Here is a tiny trained network, its code and every weight. The questions are about switching its units off for an input and a class, where a switched-off unit gives its printed mean instead of its output.

import numpy as np


def w(rows, s, z=0):
    codes = np.array(rows[::2]) - 128.0
    scale = np.full(codes.shape[1], s)
    scale[-1] = z or s
    return codes * scale


def f(y):
    return np.maximum(y, 0)


def log_softmax(a):
    a = a - a.max(-1, keepdims=True)
    return a - np.log(np.exp(a).sum(-1, keepdims=True))


def net(x, mask):
    res = np.array(x, float).reshape(1, 6) / 4 @ E
    y = f(res @ A[0][:, :-1].T + A[0][:, -1])
    res = res + np.where(mask, y, B[0][:, -1]) @ B[0][:, :-1]
    return log_softmax(res[-1] @ U[:, :-1].T + U[:, -1])


A, B = {}, {}
E = w([
[128,127,127],'x0',
[205,23,157],'x1',
[144,185,248],'x2',
[34,57,177],'x3',
[128,128,128],'x4',
[127,128,126],'x5',
],0.012)
A[0] = w([
[107,80,37,48],'N0',
[96,173,106,129],'N1',
[148,178,247,2],'N2',
[200,73,164,163],'N3',
[239,192,57,89],'N4',
[187,78,129,108],'N5',
[83,168,106,78],'N6',
[74,205,131,147],'N7',
[121,108,46,13],'N8',
[70,199,97,146],'N9',
[217,178,92,80],'N10',
[177,74,153,174],'N11',
[65,100,140,24],'N12',
[19,63,167,113],'N13',
],0.014,0.003)
B[0] = w([
[195,237,68,207],'N0',
[87,101,118,190],'N1',
[190,245,43,252],'N2',
[37,102,72,211],'N3',
[162,83,199,251],'N4',
[45,84,88,189],'N5',
[93,119,124,187],'N6',
[74,91,87,234],'N7',
[186,196,107,188],'N8',
[51,49,105,231],'N9',
[164,59,203,216],'N10',
[61,106,77,197],'N11',
[186,73,164,175],'N12',
[206,109,220,238],'N13',
],0.011,0.013)
U = w([
[17,87,90,63],'0',
[174,90,252,84],'1',
[161,246,76,255],'2',
],0.015,0.002)

Each question gives the input, the list of numbers given to net, and the class t.
The units are the neurons (one row each of A and B). Each row of codes is followed by its name. A weight is (code - 128) times the scale printed after its matrix; where a second scale follows, it is the last column's (A, B and U).
mask holds one flag per neuron, in row order. A switched-off neuron (its flag False) gives its mean, the last column of its row in B, instead of its output. The means were averaged over made-up inputs and are rounded, as every weight is.
A unit's drop is (log p(t) with every unit on - log p(t) with that unit switched off) / (log p(t) with every unit on - log p(t) with every unit switched off).
The circuit of an input: a set's keep is (log p(t) with only the set's units on - log p(t) with every unit switched off) / (log p(t) with every unit on - log p(t) with every unit switched off). Starting from the 12 units with the biggest drops (on a tie, the unit counted first), units are removed one at a time, each time the one whose removal leaves the highest keep (on an exact tie, the one counted first), for as long as the keep stays at least 0.8.
units of the circuit, in order: the units of the circuit, biggest drop first
top k neurons: the k neurons with the biggest drops, biggest first
drop when u is switched off: that unit's drop, to one decimal
input [8,4,-1,8,-2,6], class 1: units of the circuit, in order	[N13]
input [1,1,2,1,-6,-7], class 2: top 2 neurons	[N9; N4]
input [6,3,-5,-7,-6,1], class 1: top 2 neurons	[N4; N10]
input [8,-6,6,-7,1,6], class 1: top 3 neurons	[N4; N10; N3]
input [-6,-2,-4,4,6,-1], class 1: top 3 neurons	[N2; N13; N12]
input [6,1,-5,-7,7,-8], class 1: top 2 neurons	[N4; N10]
input [-7,4,-6,0,-5,-8], class 2: top 3 neurons	[N0; N9; N8]
input [7,-7,7,-6,5,-4], class 0: top 3 neurons	[N9; N7; N0]
input [-8,6,7,2,6,6], class 2: top 3 neurons	[N2; N9; N7]
input [-5,4,8,7,8,1], class 2: top 3 neurons	[N2; N4; N10]
input [-3,-7,7,-8,4,6], class 1: top 3 neurons	[N4; N10; N3]
input [-6,-8,7,-6,6,-3], class 0: drop when N7 is switched off	0.3
input [5,-7,5,-2,2,-7], class 0: drop when N9 is switched off	0.3
input [3,-2,-4,-6,4,-2], class 1: units of the circuit, in order	[N4]
input [0,1,-5,-8,2,-8], class 1: drop when N4 is switched off	0.3
